Below are the code and all the weights of a small trained network. Each question names an input and a class and asks about switching units off, where a switched-off unit gives its printed mean instead of its output.

import numpy as np


def w(rows, s, z=0):
    codes = np.array(rows[::2]) - 128.0
    scale = np.full(codes.shape[1], s)
    scale[-1] = z or s
    return codes * scale


def norm(h):
    return h / np.sqrt((h * h).mean(-1, keepdims=True) + 1e-5)


def f(y):
    return y / 2 * (1 + np.tanh(0.7978845608 * (y + 0.044715 * y**3)))


def log_softmax(a):
    a = a - a.max(-1, keepdims=True)
    return a - np.log(np.exp(a).sum(-1, keepdims=True))


def net(x, mask):
    res = np.array(x, float).reshape(1, 5) / 4 @ E
    u = 0
    for l in range(2):
        y = f(norm(res) @ A[l][:, :-1].T + A[l][:, -1])
        res = res + np.where(mask[u : u + 9], y, B[l][:, -1]) @ B[l][:, :-1]
        u += 9
    return log_softmax(norm(res)[-1] @ U[:, :-1].T + U[:, -1])


A, B = {}, {}
E = w([
[135,231,126,139,128,231,118,119,78],'x0',
[122,207,120,247,123,35,141,143,128],'x1',
[138,233,79,2,139,34,153,142,125],'x2',
[125,129,132,128,124,128,132,131,127],'x3',
[130,128,129,128,128,129,125,133,127],'x4',
],0.0034)
A[0] = w([
[110,122,130,99,121,141,143,108,134,72],'L0N0',
[130,188,125,50,128,82,129,126,129,5],'L0N1',
[127,158,139,148,126,92,129,137,118,61],'L0N2',
[134,164,132,119,131,147,112,118,121,37],'L0N3',
[142,116,123,8,133,154,120,130,126,34],'L0N4',
[133,229,116,94,128,170,134,136,118,44],'L0N5',
[134,101,119,98,131,72,127,126,151,67],'L0N6',
[136,201,115,160,130,57,129,126,134,53],'L0N7',
[130,98,125,90,127,54,130,135,131,58],'L0N8',
],0.017,0.0025)
B[0] = w([
[85,137,125,200,90,64,144,150,129,145],'L0N0',
[210,134,4,178,199,156,108,175,143,254],'L0N1',
[100,121,132,79,76,148,151,144,161,169],'L0N2',
[93,144,153,115,138,106,80,102,132,153],'L0N3',
[68,112,145,92,38,162,242,190,180,250],'L0N4',
[132,129,209,127,163,78,36,31,65,243],'L0N5',
[112,141,174,100,159,123,42,86,73,193],'L0N6',
[67,102,143,105,48,155,242,191,172,240],'L0N7',
[141,147,191,151,160,82,60,33,79,208],'L0N8',
],0.013,0.011)
A[1] = w([
[189,189,1,107,188,109,126,171,144,7],'L1N0',
[130,84,76,173,206,194,51,199,113,89],'L1N1',
[223,78,65,247,174,227,117,110,169,131],'L1N2',
[224,56,103,191,173,186,159,139,150,95],'L1N3',
[111,148,148,141,75,151,189,143,156,120],'L1N4',
[220,70,82,202,131,173,160,110,125,110],'L1N5',
[135,84,46,207,105,197,52,128,187,82],'L1N6',
[127,129,143,172,98,116,157,65,177,102],'L1N7',
[100,150,213,114,104,147,105,64,112,100],'L1N8',
],0.0084,0.002)
B[1] = w([
[235,136,17,181,189,173,134,103,157,209],'L1N0',
[108,234,106,132,145,71,223,189,122,211],'L1N1',
[233,154,2,165,144,90,167,110,192,254],'L1N2',
[215,189,66,165,134,233,102,121,104,209],'L1N3',
[121,74,136,122,99,118,172,153,151,236],'L1N4',
[145,170,108,108,203,51,157,139,149,196],'L1N5',
[110,166,48,78,223,135,117,178,75,198],'L1N6',
[99,193,96,37,137,146,94,186,78,154],'L1N7',
[211,97,81,165,184,155,46,114,131,234],'L1N8',
],0.0071,0.0064)
U = w([
[58,87,152,105,29,150,221,198,176,254],'0',
[200,180,17,155,194,124,149,150,140,97],'1',
[130,122,204,131,165,98,3,39,76,35],'2',
],0.0076,0.00056)

Each question gives the input, the list of numbers given to net, and the class t.
The units are the neurons (one row each of A and B). Each row of codes is followed by its name. A weight is (code - 128) times the scale printed after its matrix; where a second scale follows, it is the last column's (A, B and U).
mask holds one flag per neuron, layer by layer. A switched-off neuron (its flag False) gives its mean, the last column of its row in B, instead of its output. The means were averaged over made-up inputs and are rounded, as every weight is.
A unit's drop is (log p(t) with every unit on - log p(t) with that unit switched off) / (log p(t) with every unit on - log p(t) with every unit switched off).
The circuit of an input: a set's keep is (log p(t) with only the set's units on - log p(t) with every unit switched off) / (log p(t) with every unit on - log p(t) with every unit switched off). Starting from the 12 units with the biggest drops (on a tie, the unit counted first), units are removed one at a time, each time the one whose removal leaves the highest keep (on an exact tie, the one counted first), for as long as the keep stays at least 0.8.
circuit, biggest first: the units of the circuit, biggest drop first
top k neurons: the k neurons with the biggest drops, biggest first
top k neurons in layer l: the k neurons of layer l with the biggest drops, biggest first
drop of u: that unit's drop, to one decimal
input [7,-3,-6,-6,1], class 2: top neuron in layer 0 : [L0N1]
input [7,4,6,-2,-1], class 2: top 2 neurons : [L0N5, L0N4]
input [-3,6,6,7,8], class 0: top 2 neurons : [L0N7, L0N2]
input [4,4,-2,5,4], class 0: top 2 neurons : [L0N7, L0N8]
input [8,-6,2,6,6], class 2: top 2 neurons in layer 0 : [L0N5, L0N7]
input [7,6,-1,-1,0], class 2: top 2 neurons in layer 0 : [L0N5, L0N4]
input [-6,3,4,-6,2], class 2: top 2 neurons : [L0N8, L0N6]
input [-4,4,3,1,1], class 0: top 3 neurons : [L0N7, L0N5, L0N2]
input [-7,-3,4,-8,1], class 2: top 2 neurons in layer 0 : [L0N8, L0N6]
input [1,3,3,8,-7], class 0: top 3 neurons in layer 0 : [L0N7, L0N2, L0N5]
input [3,5,3,-7,-7], class 0: drop of L0N7 : 1.6
input [-4,-2,-2,5,-8], class 2: drop of L0N1 : 0.3
input [5,6,2,5,-8], class 0: drop of L0N7 : 1.8
input [6,-1,4,5,4], class 2: circuit, biggest first : [L0N5]
